What each symbol does to the units:
x987: da>x861, fi>x14, gu>x924, di>x452, pu>x811, le>x857
x893: da>x789, fi>x556, gu>x495, di>x576, pu>x147, le>x14
x857: da>x987, fi>x404, gu>x191, di>x737, pu>x355, le>x113
x174: da>x381, fi>x877, gu>x830, di>x258, pu>x591, le>x956
x634: da>x187, fi>x749, gu>x352, di>x665, pu>x34, le>x468
x802: da>x505, fi>x401, gu>x556, di>x334, pu>x576, le>x789
x239: da>x724, fi>x16, gu>x263, di>x984, pu>x285, le>x181
x258: da>x366, fi>x534, gu>x504, di>x654, pu>x502, le>x25
x216: da>x113, fi>x191, gu>x581, di>x355, pu>x661, le>x476
x482: da>x401, fi>x40, gu>x334, di>x625, pu>x505, le>x556
x641: da>x956, fi>x830, gu>x256, di>x591, pu>x456, le>x858
x946: da>x86, fi>x34, gu>x524, di>x468, pu>x90, le>x537
x532: da>x576, fi>x505, gu>x789, di>x556, pu>x495, le>x147
x293: da>x297, fi>x107, gu>x643, di>x960, pu>x743, le>x368
x696: da>x648, fi>x858, gu>x841, di>x190, pu>x136, le>x713
x502: da>x877, fi>x549, gu>x258, di>x265, pu>x381, le>x830
x297: da>x476, fi>x581, gu>x698, di>x661, pu>x54, le>x293
x401: da>x270, fi>x472, gu>x371, di>x744, pu>x471, le>x482
x34: da>x932, fi>x836, gu>x634, di>x631, pu>x777, le>x868
x623: da>x320, fi>x497, gu>x16, di>x946, pu>x984, le>x724
x858: da>x641, fi>x133, gu>x103, di>x963, pu>x275, le>x343
x861: da>x991, fi>x893, gu>x404, di>x4, pu>x737, le>x987
x524: da>x868, fi>x634, gu>x497, di>x777, pu>x946, le>x320
x631: da>x749, fi>x368, gu>x665, di>x938, pu>x187, le>x352
x713: da>x696, fi>x343, gu>x472, di>x711, pu>x744, le>x270
x275: da>x456, fi>x956, gu>x858, di>x256, pu>x190, le>x648
x355: da>x811, fi>x861, gu>x857, di>x924, pu>x782, le>x370
x370: da>x355, fi>x987, gu>x113, di>x191, pu>x581, le>x661
x698: da>x107, fi>x370, gu>x960, di>x216, pu>x297, le>x643
x256: da>x133, fi>x25, gu>x963, di>x174, pu>x641, le>x103
x86: da>x777, fi>x932, gu>x868, di>x634, pu>x497, le>x946
x786: da>x334, fi>x625, gu>x505, di>x401, pu>x556, le>x576
x749: da>x59, fi>x293, gu>x457, di>x135, pu>x836, le>x631
x991: da>x147, fi>x789, gu>x14, di>x495, pu>x452, le>x861
x711: da>x190, fi>x456, gu>x648, di>x858, pu>x841, le>x136
x456: da>x963, fi>x174, gu>x641, di>x133, pu>x103, le>x275
x343: da>x858, fi>x256, gu>x190, di>x456, pu>x648, le>x841
x625: da>x744, fi>x696, gu>x270, di>x472, pu>x371, le>x471
x777: da>x352, fi>x665, gu>x34, di>x187, pu>x468, le>x86
x404: da>x14, fi>x495, gu>x452, di>x147, pu>x861, le>x924
x534: da>x49, fi>x341, gu>x294, di>x239, pu>x549, le>x265
x956: da>x174, fi>x502, gu>x133, di>x25, pu>x963, le>x641
x537: da>x946, fi>x868, gu>x320, di>x497, pu>x16, le>x984
x963: da>x591, fi>x381, gu>x956, di>x830, pu>x256, le>x456
x320: da>x524, fi>x468, gu>x90, di>x86, pu>x537, le>x623
x960: da>x661, fi>x113, gu>x476, di>x581, pu>x698, le>x54
x576: da>x786, fi>x471, gu>x802, di>x482, pu>x875, le>x532
x90: da>x497, fi>x777, gu>x946, di>x868, pu>x320, le>x16
x643: da>x698, fi>x661, gu>x54, di>x476, pu>x293, le>x135
x147: da>x532, fi>x802, gu>x893, di>x875, pu>x4, le>x991
x468: da>x634, fi>x631, gu>x777, di>x932, pu>x868, le>x497
x836: da>x938, fi>x743, gu>x749, di>x368, pu>x665, le>x187
x938: da>x135, fi>x54, gu>x59, di>x293, pu>x457, le>x836
x181: da>x239, fi>x328, gu>x49, di>x341, pu>x294, le>x549
x924: da>x404, fi>x4, gu>x737, di>x991, pu>x987, le>x191
x270: da>x713, fi>x841, gu>x40, di>x136, pu>x625, le>x401
x877: da>x654, fi>x181, gu>x366, di>x534, pu>x504, le>x502
x4: da>x495, fi>x576, gu>x147, di>x789, pu>x14, le>x452
x581: da>x782, fi>x811, gu>x370, di>x857, pu>x216, le>x107
x932: da>x665, fi>x938, gu>x187, di>x749, pu>x352, le>x34
x591: da>x25, fi>x504, gu>x174, di>x502, pu>x133, le>x963
x133: da>x830, fi>x258, gu>x591, di>x381, pu>x956, le>x256
x263: da>x328, fi>x537, gu>x341, di>x623, pu>x239, le>x49
x654: da>x294, fi>x239, gu>x549, di>x49, pu>x265, le>x877
x497: da>x468, fi>x352, gu>x86, di>x34, pu>x524, le>x90
x187: da>x836, fi>x59, gu>x631, di>x457, pu>x932, le>x634
x471: da>x625, fi>x713, gu>x401, di>x40, pu>x334, le>x505
x14: da>x893, fi>x875, gu>x4, di>x532, pu>x991, le>x404
x368: da>x293, fi>x698, gu>x135, di>x54, pu>x59, le>x457
x841: da>x343, fi>x103, gu>x711, di>x275, pu>x696, le>x472
x868: da>x34, fi>x187, gu>x468, di>x352, pu>x86, le>x524
x40: da>x472, fi>x711, gu>x744, di>x696, pu>x270, le>x371
x136: da>x711, fi>x275, gu>x696, di>x343, pu>x472, le>x744
x556: da>x482, fi>x371, gu>x786, di>x471, pu>x802, le>x875
x366: da>x549, fi>x49, gu>x265, di>x294, pu>x877, le>x258
x294: da>x285, fi>x724, gu>x181, di>x263, pu>x534, le>x654
x504: da>x265, fi>x294, gu>x877, di>x549, pu>x258, le>x381
x665: da>x457, fi>x135, gu>x836, di>x59, pu>x631, le>x932
x25: da>x258, fi>x265, gu>x381, di>x877, pu>x830, le>x591
x737: da>x452, fi>x147, gu>x861, di>x14, pu>x924, le>x811
x984: da>x537, fi>x524, gu>x623, di>x90, pu>x328, le>x341
x495: da>x875, fi>x786, gu>x532, di>x802, pu>x893, le>x4
x54: da>x960, fi>x216, gu>x297, di>x107, pu>x643, le>x743
x59: da>x743, fi>x297, gu>x368, di>x643, pu>x938, le>x749
x505: da>x471, fi>x270, gu>x482, di>x371, pu>x786, le>x802
x352: da>x631, fi>x457, gu>x932, di>x836, pu>x634, le>x777
x457: da>x368, fi>x643, gu>x938, di>x743, pu>x749, le>x665
x789: da>x802, fi>x482, gu>x875, di>x786, pu>x532, le>x893
x371: da>x40, fi>x136, gu>x625, di>x713, pu>x401, le>x334
x452: da>x4, fi>x532, gu>x991, di>x893, pu>x404, le>x737
x875: da>x556, fi>x334, gu>x576, di>x505, pu>x789, le>x495
x724: da>x623, fi>x90, gu>x328, di>x537, pu>x341, le>x239
x472: da>x841, fi>x190, gu>x136, di>x648, pu>x713, le>x40
x341: da>x984, fi>x320, gu>x724, di>x16, pu>x263, le>x285
x334: da>x371, fi>x744, gu>x471, di>x270, pu>x482, le>x786
x811: da>x737, fi>x991, gu>x987, di>x404, pu>x191, le>x355
x49: da>x263, fi>x984, gu>x285, di>x724, pu>x181, le>x534
x743: da>x54, fi>x476, gu>x293, di>x698, pu>x135, le>x59
x103: da>x256, fi>x591, gu>x456, di>x956, pu>x858, le>x190
x190: da>x103, fi>x963, gu>x275, di>x641, pu>x343, le>x711
x107: da>x581, fi>x355, gu>x661, di>x113, pu>x476, le>x698
x476: da>x216, fi>x782, gu>x107, di>x370, pu>x960, le>x297
x661: da>x370, fi>x857, gu>x216, di>x782, pu>x107, le>x960
x830: da>x502, fi>x366, gu>x25, di>x504, pu>x174, le>x133
x782: da>x191, fi>x737, gu>x355, di>x987, pu>x113, le>x581
x16: da>x90, fi>x86, gu>x537, di>x524, pu>x623, le>x328
x328: da>x16, fi>x946, gu>x984, di>x320, pu>x724, le>x263
x744: da>x136, fi>x648, gu>x713, di>x841, pu>x40, le>x625
x135: da>x643, fi>x960, gu>x743, di>x297, pu>x368, le>x938
x285: da>x341, fi>x623, gu>x239, di>x328, pu>x49, le>x294
x265: da>x534, fi>x285, gu>x654, di>x181, pu>x366, le>x504
x549: da>x181, fi>x263, gu>x534, di>x285, pu>x654, le>x366
x648: da>x275, fi>x641, gu>x343, di>x103, pu>x711, le>x696
x191: da>x924, fi>x452, gu>x811, di>x861, pu>x857, le>x782
x381: da>x504, fi>x654, gu>x502, di>x366, pu>x25, le>x174
x113: da>x857, fi>x924, gu>x782, di>x811, pu>x370, le>x216

The rows follow the links: the fewer symbols apart two units are, the more alike their rows tend to be.

Each row is also shifted at random along 9 hidden directions that mean nothing.

Some units, each with a row of numbers:
x743: [ 200  184 -112  220 -300 -551  620 -232  -60   39  278  -45  213    5   68 -202  136  -52 -709   -3  197   69  255  -26   23 -657   74  -99 -248  238 -194 -479  -38  239  -26 -127  222   58  -89]
x634: [ -38 -146 -111   67  -20  171  -99  -57  -99  -43  148  368  166 -344   99  647   -9  151  452  196  314 -622  -40  199  103 -254  130  -84  -84  193  151  114  516 -167 -317  372 -375  301  -87]
x960: [ 624  -24   69  -32  -71 -107  -78 -246  -65 -109    5   35  -42  -37    5  164  -72   98  -42 -119  195  -48  249  136  -84  -21  -29  486   54   23 -185 -166  109 -139   81  -93   51  100 -115]
x190: [-169 -146   69 -249   -7  133 -342  139  202   40 -194  549    3  247   10   77 -168 -228  283  381  -52  218  -45 -138  -13  209  -33 -337  -68 -126   39   20  115   53  314    0  -60  -70  185]
x404: [ 134  191    0 -241 -286   41  161 -377    5 -181  -97  110   72  153   73  383 -153 -278  -91  464  149  -97 -318  118 -119 -518 -135 -350 -265  -53 -273 -598  200  268  -89 -142  -88   82 -171]
x987: [ 451  101   90 -223  -25  -47  -10 -287  -10  -67 -124 -155  -76  129   -1  142  -63  -51  -66  -61  124  144  388  142 -182 -308 -176  432  335  -94 -319 -570   45 -107 -112 -195   81  -80  -83]
x661: [ 524 -116   65  -45 -339   92  467 -298 -409  148   41  496  403    6   25  269 -168  -81 -187   27  325 -191  552   82 -133 -444  -72  232  174   -5 -118 -175  261  166  145   80  188  187 -173]
x713: [ 133   97  113 -316   -8   39  101   60    4 -211 -205  150  243  355   -6  -28 -165 -368   33  328  -61  390 -166 -151  -54 -246  -69  -62   90 -101 -124 -407  -28  360  265 -108   32 -168  183]
x468: [ 103  100  -24  313   59 -317 -512   62  389  131  251 -548 -295 -190   -3 -272  476  176 -219  178  -29 -182  239  185  122   60  147 -643  112   81  144 -337  -44 -281 -474  -12 -244  -64  -94]
x581: [ 689  -33   68  -82 -213   76  338 -314 -233  -81  -43  341  121   -4   41  419 -300  -32   21   19  199 -177 -343   72  -55  -78  -14  135 -384   77 -195  163  228  172  135  -35   52  216 -166]
x355: [ -51  -89 -154 -116 -475 -393  166 -438 -345 -132   51  559  563  206  -30   75 -258 -240 -497  279  510  122  532   24 -140  -72  134  247   74  115 -374 -482  204  434  764 -242  258  194 -124]
x549: [-182  -29   64   79  100  -25 -517  327  244 -180   75   50   -8  -56   28 -226  271  -10  134  179  -67   26  387  -78   81 -117   24   98  210  -83  315 -328  -13 -180  103  215 -140  -58  194]
x893: [ 789  -84  326 -229 -193  301 -110 -189  279  255 -296  592 -539  217   79  190 -230  -67  119  -78 -150  160  211  -55 -233  -14 -459  151 -350 -367 -110   61   18 -347  134 -125  242   -4  -65]
x370: [-589   38 -364   15 -205 -564  377 -439  112  380  131  142 -117   51   58  130  -97   50 -428 -100  296  121  263   80  -58 -175   60 -272 -235  296 -479 -142  125  -57 -205 -345  158   49 -136]
x256: [-325 -181   93   51    7  445  312  300 -228  540  -49  212  239   54  -47 -235   49  -81   29  -54 -209  -18  440 -121  -33  -25 -106 -393  445 -229  341  377 -101   95  -79  256  142 -116   61]
x147: [-336   51 -167 -263  163    8  369 -274    4  577 -135 -258 -143  145   -5  270 -115   18   56 -132   64  135  277  197 -144 -230 -126 -370  516   54 -425 -122  109 -146 -780 -238  -14 -225  -83]
x836: [ 811  100  273  317 -185  230 -117   -8   31  184  181 -391 -101 -229   22 -167  458   84 -252  157  -85 -477  504  216  -27 -467 -150 -433  255 -246  324 -453  -23 -174 -508  235  -89   42 -282]
x861: [ 724   16   44 -330  108  148  679 -257 -405   92 -187    3  334  164  -22  499 -412 -107  217  -81  157   72 -412  111  -61 -169   34   77  201  153 -390  172  219  331 -248 -116   -8  -52  -32]
x858: [-700   67 -150   -7  -66 -209  172  133   27 -209  -35  119  120  187  -34 -306 -134 -202 -222   77 -134  348 -603 -292   89  286  126 -147 -501   80  -22  227 -241  407  546 -167  156  -31  175]
x471: [-758  200  -81 -230  -73  318   62 -143  119 -291 -205   58 -337   21   95  337 -156  -96  229  -13 -143  -52 -504  -60 -135 -362 -351  283 -476 -217 -101 -149  -25  -90  -88  -27  -10   73  -55]
x654: [-575   62   -7  259   -4  -36 -287  304  733  311  132  161 -707 -135  176 -223  412  111   13   31 -329  -58  160 -157   95 -348 -219 -603 -552 -114  355  -30 -104 -565 -453  184  -78  -63  110]
x239: [ 640   18   81   26  433 -225   25  380   12 -178   90 -367  286    4  -33 -162  116   25  217   18  -54  206 -345  -50  251   65  345  -61  283  310   95   83  -17  166 -167   90 -248 -222  310]
x381: [ 309 -135  166   80  230  132  360  421  -84  303  -22  114  129   73  -31 -350    1   12   78 -277 -275  259  -11 -253  110  160   48  -56  118   13  262  618 -198   82   64  160  165 -190  262]
x457: [  61 -142 -208   72 -283 -577 -168 -252  -61 -256  198  549  333  -16   28  162 -143  -19 -225  272  495  -41   96   30   83  198  339  113 -341  367 -204 -129  310  192  630 -119   -8  280  -22]
x495: [-462  316 -146 -217  198  179  297 -253 -160 -261 -171 -778 -166  -32  -32  276 -126   27  129 -267  -89  -26 -661  144 -104 -179 -151  341   43  -32 -323 -114 -134   64 -482 -202  -68  -74 -147]
x665: [  52   -9 -264  108  279 -519  371  -84    5  190  206 -231    5 -151   40  167   -3  292   11 -379  231   61  -76   88  157  -25  301   92   10  541 -288  270  142 -141 -470  -97  -88  -31   79]
x472: [-345   13   61 -140   13  284 -195   58  190 -130 -237  150 -422   91    8    2 -176  -34  217 -142 -284  147 -444 -158  -88  320 -252  241 -465 -251   37  328 -189 -144  266  -80  122    2   46]
x711: [  27   63  159  -91   36  260  285  193  -50  139 -151  -58   83  210  -31 -266  -14 -194  -62    4 -290  250  -43 -164  -47 -129 -155 -190  158 -214  101   25 -224  210   15   17  147 -201   99]
x631: [ 897 -127   49  160  309 -438 -543   24   83  188  118 -605  -74  -33 -161 -285  131  270  -80  -93   78   99   78  233  133  990  420 -298  474  266 -111  273  -54 -124  -93 -258 -159 -154  -20]
x334: [-623  251  -59 -125 -225  183 -231 -187  193  -83 -135 -270 -203  138  -14   48   26 -274 -128  559 -145 -110 -551   88  -97  -46 -165 -902 -288 -261  -68 -435  -67  232 -159 -185 -147  -16 -215]
x294: [ 530   14  115   17  280  -28  -48  375   43   -7   84 -255  352   36  -21  -97  185 -110  207  412  -80   21 -314    7  236  -68  293 -736  325  179  223  -70   86  271 -313  187 -359 -195  215]
x648: [-938 -155 -106   60 -191  -12 -268   59  222  256  -99  443 -334  141  -38 -359  -89  -27 -196 -100 -201  242  126 -232  -79  659 -118 -151 -410 -208   81  468 -251 -112  590 -159  311   29   23]
x263: [ -33 -176   68  396 -129  133  350  306 -190  389  224  278  231 -177    6 -371  219   86 -231 -157 -111 -206  421 -162  111  -75   52 -231   19  -33  477  465  -92   41   78  354  187   84   14]
x556: [-123   55   57 -197  293  552   11  -68 -408 -155 -294 -705 -124  -55 -157   92 -202  138  312 -530 -224  -50 -315  131 -166  474 -198  772  491 -277  -88  389 -264  -47 -120  -91   67  -70 -147]

From each start, follow one symbol. Which unit do you reach?
Answer with the unit's name.
---
[-1054   -35  -159   -42  -138   -62   -48   141   146    91    -1   421   113   142    42  -160    66  -202  -100   267    -1   166   397  -183   -22  -285   -56  -264    12   -71   101  -296    -2    64   202    62    62   -46   149]
fi x830
---
[ -75   71   54 -161  -57  265  -43 -178   47   53 -229  -85 -323  121  -29   97 -181  -62   47  -39 -172   39 -391   28 -142  286 -213 -126 -221 -227 -140  166 -117   -9   -4 -205   87  -21 -144]
fi x401
---
[ -75  -96    7  124  117 -119 -175  301   51 -311  109  226   80 -119   44 -142   84  104  155 -162   -1   59   95 -178  129   18  119  612 -114  103  237  142  -22 -124  365  217    2   58  237]
da x341
---
[-433  -32  -80 -203 -274  121  212 -304 -159  189 -141  362   97  163   -9  188 -227 -166 -137   82  138   35  305   25 -202 -146 -185  -24   76 -148 -227 -169   87  110  136 -136  187   56 -136]
pu x495
---
[-735  119  -29  -76  121  361 -289   90  261   38 -180 -314 -464   -6   -2   -2   62   -6  232   29 -338  -54 -419   -2  -49  172 -222 -345 -147 -271  108  115 -184 -188 -308  -24 -109  -93  -40]
gu x711
---
[   6   16   18   21  233 -132  379  370  320  126   75  309 -115   13  166  -35   83   18  210 -158 -165  245  -72 -278  164 -566  -21   -7 -302  192  131  141   20 -172 -291  203  -18 -151  371]
le x504
---
[ 631  -69  -68  -15   19 -323  -30  -82  -62 -108  164  173  430  -30   28  349  -56  -49  130  468  380 -161 -256  160  183  -42  404 -495   19  416 -120 -139  429  258  -94   44 -347   96   33]
da x836
---
[ 397 -147   26  177 -151 -460 -165   16  336  114  207  604 -142  -42  122  -98  130  118 -179  -54  188   99  694 -105   54 -203   39  231 -272  161   35 -152  142 -350  234   51  116   98  114]
pu x777
---
[   5   65  234 -182  -88  370 -918 -125  180  -92 -268 -386 -369  145 -111 -186  130 -120    2  275 -184    0  448  196 -269  341 -330  -46  510 -585   29 -608 -193 -223   92 -182  -20 -119 -213]
fi x625
---
[-477  344   54   28 -273    3  -25  151  460 -393   -9   91 -220  154  139 -255  189 -359 -265  539 -319  114 -625 -272   37 -618 -222 -591 -872 -225  197 -595 -208  237  159   14  -14  -20   92]
gu x456
---
[-735  144 -284 -343  -14 -375   79 -321  216 -416 -176  262 -282  209   88  331 -397  -78   57 -151  135  400 -522 -133  -92  -42  -84  645 -657  168 -565 -138   34  -19  329 -401  122   43  108]
da x556
---
[-397   45  -95 -178  -23   63   79 -296  -57  255 -133 -180 -163   92  -38  113  -84   17  -77 -191   60   80  479  146 -217 -112 -217  180  413 -139 -294 -255  -23 -181 -274 -210  125  -77 -151]
fi x576
---
[ 202  -54  113 -261  -87   88 -656 -290  372  127 -252  207 -580  165    7  211 -114   12  157   70   18  107  429  157 -242  241 -303  102   63 -301 -251 -301   80 -489    8 -254   25  -26 -121]
gu x4
---
[ 167 -113  -24  135 -298 -204 -348 -264 -114 -178  124  195   53 -117  -34  -16   10   98 -272  -13  296 -176  514  112  -83  239   57  484  -11  -13  -56 -186   80  -89  507  -60  124  256 -198]
gu x643
